How the nodes are linked:
s592 m s931
s592 j s903
s592 c s19
s592 k s296
s432 m s381
s432 j s167
s432 c s583
s432 k s454
s706 m s951
s706 j s673
s706 c s28
s706 k s542
s901 m s889
s901 j s170
s901 c s57
s901 k s23
s319 m s976
s319 j s822
s319 c s965
s319 k s717
s627 m s425
s627 j s454
s627 c s485
s627 k s260
s885 m s460
s885 j s221
s885 c s780
s885 k s726
s381 m s158
s381 j s106
s381 c s432
s381 k s561
s673 m s528
s673 j s810
s673 c s950
s673 k s706
s23 m s122
s23 j s901
s23 c s522
s23 k s810
s488 m s97
s488 j s912
s488 c s543
s488 k s988
s364 m s757
s364 j s158
s364 c s561
s364 k s238
s931 m s726
s931 j s780
s931 c s592
s931 k s350
s433 m s522
s433 j s460
s433 c s726
s433 k s526
s950 m s673
s950 j s269
s950 c s954
s950 k s28
s928 m s296
s928 j s19
s928 c s235
s928 k s741
s277 m s37
s277 j s141
s277 c s106
s277 k s158
s28 m s706
s28 j s950
s28 c s912
s28 k s97
s912 m s28
s912 j s954
s912 c s37
s912 k s488
s350 m s557
s350 j s931
s350 c s296
s350 k s141
s810 m s345
s810 j s23
s810 c s269
s810 k s673
s454 m s561
s454 j s432
s454 c s224
s454 k s627
s460 m s57
s460 j s781
s460 c s885
s460 k s433
s425 m s238
s425 j s561
s425 c s627
s425 k s934
s122 m s545
s122 j s889
s122 c s23
s122 k s345
s485 m s627
s485 j s224
s485 c s951
s485 k s822
s252 m s141
s252 j s296
s252 c s741
s252 k s106
s726 m s433
s726 j s885
s726 c s931
s726 k s557
s757 m s988
s757 j s543
s757 c s364
s757 k s699
s235 m s928
s235 j s976
s235 c s717
s235 k s833
s583 m s432
s583 j s545
s583 c s345
s583 k s224
s793 m s954
s793 j s557
s793 c s141
s793 k s37
s976 m s19
s976 j s260
s976 c s319
s976 k s235
s106 m s277
s106 j s252
s106 c s167
s106 k s381
s545 m s167
s545 j s833
s545 c s122
s545 k s583
s699 m s221
s699 j s757
s699 c s238
s699 k s780
s833 m s741
s833 j s235
s833 c s889
s833 k s545
s37 m s912
s37 j s793
s37 c s277
s37 k s543
s542 m s29
s542 j s706
s542 c s97
s542 k s63
s269 m s810
s269 j s522
s269 c s526
s269 k s950
s528 m s224
s528 j s345
s528 c s673
s528 k s951
s889 m s833
s889 j s717
s889 c s901
s889 k s122
s717 m s235
s717 j s319
s717 c s170
s717 k s889
s97 m s542
s97 j s28
s97 c s488
s97 k s302
s557 m s526
s557 j s726
s557 c s350
s557 k s793
s260 m s934
s260 j s627
s260 c s822
s260 k s976
s988 m s302
s988 j s488
s988 c s757
s988 k s221
s781 m s560
s781 j s302
s781 c s221
s781 k s460
s29 m s822
s29 j s951
s29 c s542
s29 k s965
s561 m s364
s561 j s381
s561 c s454
s561 k s425
s238 m s699
s238 j s364
s238 c s425
s238 k s903
s296 m s350
s296 j s592
s296 c s928
s296 k s252
s965 m s319
s965 j s29
s965 c s63
s965 k s170
s221 m s781
s221 j s988
s221 c s699
s221 k s885
s934 m s903
s934 j s425
s934 c s260
s934 k s19
s57 m s901
s57 j s560
s57 c s460
s57 k s522
s526 m s269
s526 j s433
s526 c s557
s526 k s954
s302 m s63
s302 j s97
s302 c s988
s302 k s781
s158 m s543
s158 j s277
s158 c s381
s158 k s364
s170 m s717
s170 j s965
s170 c s560
s170 k s901
s822 m s260
s822 j s485
s822 c s29
s822 k s319
s543 m s488
s543 j s37
s543 c s158
s543 k s757
s224 m s454
s224 j s583
s224 c s528
s224 k s485
s560 m s170
s560 j s63
s560 c s781
s560 k s57
s780 m s885
s780 j s699
s780 c s903
s780 k s931
s951 m s485
s951 j s528
s951 c s706
s951 k s29
s522 m s23
s522 j s57
s522 c s433
s522 k s269
s19 m s592
s19 j s934
s19 c s976
s19 k s928
s141 m s793
s141 j s350
s141 c s252
s141 k s277
s63 m s965
s63 j s542
s63 c s302
s63 k s560
s903 m s780
s903 j s238
s903 c s934
s903 k s592
s345 m s583
s345 j s122
s345 c s810
s345 k s528
s954 m s950
s954 j s526
s954 c s793
s954 k s912
s741 m s252
s741 j s928
s741 c s833
s741 k s167
s167 m s106
s167 j s741
s167 c s545
s167 k s432

The rows follow the links: the fewer symbols apart two nodes are, the more alike their rows tend to be.

Known rows, each with its node:
[ -162  -165  -295   585  -158   -39     0  -435   -86   167   352  -336  -473  -471   691  -154   128   171  -249  -246 -1082  -218   132  -424    95  -506    51  -213   583   653  -352   582  -157   570   461    41   -47   574    63]; node s29
[  59 -313 -180 -846  177  -67 -477  823 -640 -155 -101   93  576  281  -75  521 -341 -175  369  484  279   50  449  364 -125   84   -6 -260 -592 -353  -30  273 -711  297  145 -115 -766 -198 -712]; node s561
[-205 -711 -508   19 -129 -109 -425  222 -513   29  378 -372  147 -459  562  107 -191  152 -115  322 -818 -106  321 -165  -62 -390 -115 -564  181  -43 -178  481 -842  547  368 -222 -814  472 -317]; node s545
[-475 -675 -241  101 -137 -128  -57 -421 -184  474  262 -294   -7 -847  571 -551  128  467 -109 -472 -813   38   91   53  603   80 -757  -23  383  -42 -163  -30 -385  259  275 -465 -250  599  388]; node s889
[ 224  626  408 -684  349  172   81  401  -15 -169 -420  500  224  682 -577  285  -13 -210  384 -124 1033   57  119  514   32  491  143  438 -728 -156  118  -94  340 -120 -229  197  302 -686 -252]; node s699
[-233 -918 -410  366 -274 -287 -239  -42 -168  210  387 -458  137 -707  431 -235 -125  259 -298  341 -836   52  -20 -371 -160 -330 -401 -567  538 -195  -34 -137 -580   86  221 -425 -634  637   54]; node s485
[ -378  -217  -276   198   -80    57   -64  -464  -236   216   290  -276  -296  -595   794  -324   117   350   -84  -496 -1047  -223   275   -78   480  -205  -302    16   473   483  -377   601  -313   713   542  -163   -61   512   136]; node s528
[ 360 1046  363  105  171  306  330 -139  261 -350 -235  335 -456  694 -273  250  170 -310   65 -243  411 -201    9   74  -57  -47  712  419 -206  544  -97  312  684   25  -56  572  801 -481  -57]; node s488
[ 100  705   51  633  -64  251  358 -656  293  -69   82   17 -735  103  298 -184  279 -108 -209 -528 -437 -248  -38 -296   65 -366  481  221  426  798 -320  601  505  263  252  441  774  134  254]; node s522
[ 413  243  104 -373  120  -35 -178  704 -122 -402 -290  267  291  738 -572  664 -277 -476  171  689  744   58    8  135 -650  -81  591 -265 -464 -325  288 -145   17 -254 -193  291 -289 -495 -506]; node s277
[-227 -963 -315 -387  -53 -346 -454  515 -304  149   84 -147  703 -386  -59   20 -285  128   28  512   28  232   38   60 -126  155 -540 -451 -176 -767  166 -505 -686 -199  -66 -570 -888  210 -166]; node s167
[ 130 -302  203 -598  157 -123 -172  688  -78  -50 -244  186  629  312 -636  249 -213 -170  220  449  828  259  -57  382 -262  385 -174 -123 -538 -787  355 -732  -86 -533 -445 -140 -424 -324 -228]; node s903
[ 109  702   75  766  -88  278  369 -578  390 -115   93  -31 -724  156  194 -128  223  -86 -234 -353 -453 -280 -103 -456 -114 -408  604   72  394  735 -211  425  556  135  133  480  756   80  255]; node s269
[    3  -273    96 -1029   280   -59  -375   654  -474   -22  -316   275   627   310  -304   271  -187    -8   377   105   739   225   271   599   177   455  -379    67  -709  -610   149  -137  -421    22   -69  -286  -554  -327  -451]; node s252
[-208  404  140  363  -70  174  395 -877  186  257   35    7 -572 -263  427 -488  350  267 -157 -907 -452 -163  -35  -81  578   12  -97  462  381  618 -322  275  404  292  225  163  730  222  461]; node s63

Each walk starts at a row. The symbols on each line, taken left to right, move it on to the next node.
Each answer is a row, close to the row of the node it stands for.
new walk
[ -275  -188  -297   341  -205    38    -4  -499  -193   179   362  -256  -426  -508   764  -282   133   250  -120  -333 -1073  -226   163  -295   321  -381  -115   -53   451   638  -330   659  -284   648   506   -43   -33   527    75]
c m j j -> [-418 -357 -251   96  -52  -22  -42 -535 -292  367  306 -217 -197 -622  753 -411  182  390 -135 -559 -908 -118  201  -54  630  -37 -502   57  366  391 -315  463 -394  653  423 -290  -62  570  173]
j c m -> [-479 -489 -282   70 -130 -115  -15 -453 -244  463  281 -250 -102 -696  685 -484  168  492 -119 -620 -810  -38  177   10  652   52 -630   67  385  154 -252  280 -348  501  355 -450 -148  606  282]
new walk
[-178 -249 -137  977 -330  -96  269 -716  397  253  332 -316 -485 -627  342 -519  209  277 -438 -164 -792  -69 -274 -555  -10 -325 -119 -103  769  341  -57 -124  271 -146   64  -68  307  500  518]
k c m k k -> [-294  124   42  608 -118   55  404 -898  344  312  187  -84 -464 -561  366 -697  349  371 -226 -702 -575   -4 -230 -155  549   46 -338  350  523  355 -148  -43  413  -26   58 -141  643  288  610]
j c m j -> [-232 -117  -95  834 -273  -46  380 -767  424  243  264 -246 -481 -691  355 -556  242  285 -387 -326 -704  -40 -343 -447  212 -139 -217    8  721  304  -97 -248  330 -216  -28  -86  384  421  659]
new walk
[-241  -53  -88  740 -209  -42  348 -821  424  297  143 -232 -479 -647  318 -667  316  328 -304 -596 -540   26 -289 -279  406  -25 -309  220  636  303 -100 -213  403 -150    8 -167  512  391  631]
j k j m m -> [-181 -851 -502  175 -223 -214 -357  206 -388  118  382 -409  165 -545  545   39 -196  190 -151  448 -915  -86  195 -374 -236 -436 -159 -663  354  -23 -135  252 -677  316  357 -264 -855  569 -216]
k k c k c -> [-264  253  103  451  -60  115  421 -879  243  290  106  -70 -516 -403  404 -563  398  341 -172 -893 -500  -73 -121  -55  606   76 -269  403  451  451 -172  140  417  144  134  -39  673  280  561]
new walk
[    5  -241    10 -1018   295   -41  -426   717  -599   -35  -229   242   634   292  -144   405  -267  -109   373   232   531    13   350   526    96   379  -213   -26  -678  -426     7   103  -506   218     5  -168  -629  -271  -510]
m j c k k -> [  -13  -248   -89 -1036   276   -39  -491   779  -634  -153  -174   161   615   355   -58   459  -301  -158   367   342   449    19   411   499     8   285   -75  -130  -691  -352    20   234  -665   304   120  -138  -675  -214  -632]
c j j m j -> [ -39 -272  157 -851  218  -66 -342  680 -335  -45 -307  251  746  169 -425  234 -223  -34  361  194  761  212   98  609   94  519 -385  133 -689 -649  217 -399 -354 -177 -248 -254 -517 -341 -310]
new walk
[-375 -823 -232 -641   20 -207 -399  324 -548  268   73 -171  607 -460  326 -118 -114  311   98  -34 -172  135  243  312  406  256 -802 -112 -214 -470    0  -93 -724  259  174 -553 -817  302 -226]
k k m -> [  18 -661 -337 -365   -1 -223 -490  789 -397 -162  141 -186  568  -29 -118  451 -365 -130  104  823    3   29  196   22 -523 -174   14 -626 -213 -493  152  -31 -655   35    4 -281 -973   63 -517]
j m j m k -> [ 251  653  334 -743  337  187   -6  444  -81 -282 -396  490  199  791 -472  382 -112 -341  353  -71  907   40  152  528   73  378  316  356 -655 -154   49  129  165  -19 -155  255  243 -649 -356]
new walk
[-111 -871 -305 -302 -117 -346 -483  642 -327   71   91 -237  626 -244  -80  177 -279   67   26  720  -13  199    9  -42 -358   14 -364 -536 -197 -677  248 -400 -683 -187 -113 -425 -948  156 -243]
j m c -> [  -43  -839  -347  -320   -56  -322  -505   710  -325   -43    81  -219   518  -174   -90   327  -385   -30    77   819    13   119    56   -15  -461   -60  -173  -650  -203  -626   200  -231  -699  -181   -31  -273 -1014   129  -354]
j j c m -> [  83 -485 -270 -478   19 -156 -599  862 -491 -219   79  -45  520  126  -94  550 -360 -128  186  743   35    1  209   54 -463 -159  107 -541 -333 -378   78   86 -743  155   74  -61 -953  -78 -617]
new walk
[ 367  540  215 -578  228  151 -165  654 -112 -416 -329  400  182  868 -467  651 -161 -393  347  395  773  -61  199  300 -328  129  594   96 -707  -78   95  224   41   10 -118  411  -65 -547 -527]
k k m k k -> [ 179  553  490 -556  284  152  168  230  114 -196 -418  437  200  586 -609  219   66 -247  267 -116 1102  135  -34  493  156  511  117  499 -554 -258  207 -308  491 -345 -324  201  431 -598 -108]
m k m m -> [ -66  573  104  383   11  266  462 -767  250  114  100   -8 -682 -143  415 -344  412   93  -78 -810 -503 -256    9  -59  519  -58   71  415  393  721 -362  544  401  422  237  240  816  192  345]
new walk
[ 223 -167  164 -443   97 -142 -232  714   12 -157 -227  162  575  365 -667  320 -307 -202  142  643  840  229 -179  209 -453  298  -11 -172 -504 -762  384 -626  -20 -548 -459  -82 -458 -399 -275]
c k m c c -> [-408 -737 -299 -711   32 -135 -444  309 -635  250  199  -72  458 -418  380  -84 -145  235  132 -130 -378   58  352  317  378  183 -671 -119 -137 -314 -143  177 -776  498  275 -537 -828  319 -264]
k c j k k -> [-450 -802 -283  142 -192 -249   -2 -263 -140  442  282 -389  109 -863  567 -520   48  465 -158 -248 -781  110  -21  -94  438   32 -737  -97  456 -130  -62  -98 -411  151  159 -553 -382  629  321]
new walk
[  73 -386 -285 -720  105 -161 -492  882 -584 -226  -33   50  527  250  -90  544 -374 -235  266  596  149  -44  385  210 -327  -36   47 -376 -479 -380   17  236 -781  276  146  -76 -865 -104 -670]
c j k j -> [-335 -924 -222 -630   21 -240 -392  384 -466  210   19 -144  621 -505  137 -109 -187  291   94   96 -121  116  149  266  275  322 -830 -138 -205 -603  126 -254 -670  121   39 -617 -882  225 -182]
k c j m j -> [-242 -925 -251 -476  -43 -340 -404  470 -363  244   55 -124  681 -446   31  -89 -213  227   75  315  -39  259   21  203   88  263 -651 -329 -142 -707  167 -454 -661  -81  -30 -596 -910  242 -107]
new walk
[-270 -653 -425 -491  -14 -165 -438  282 -667  192  252 -228  347 -342  570  117 -179  133  158  123 -635  -86  434   97  176  -67 -378 -270  -29  -72 -250  477 -893  682  397 -292 -819  393 -329]
k k c m j -> [-279 -648 -468 -261  -73 -155 -465  269 -627   73  306 -294  260 -375  515  119 -194  203   19  210 -751  -79  318  -16   54 -263 -258 -430   86   74 -201  550 -886  606  481 -257 -875  464 -384]
c c m c -> [-110 -173 -300  935 -325  -48  149 -583  296  210  328 -403 -545 -606  464 -468  164  248 -398  -81 -887 -118 -216 -581 -140 -390   32 -222  796  386 -138  -73  115   10  156  -49  178  564  466]
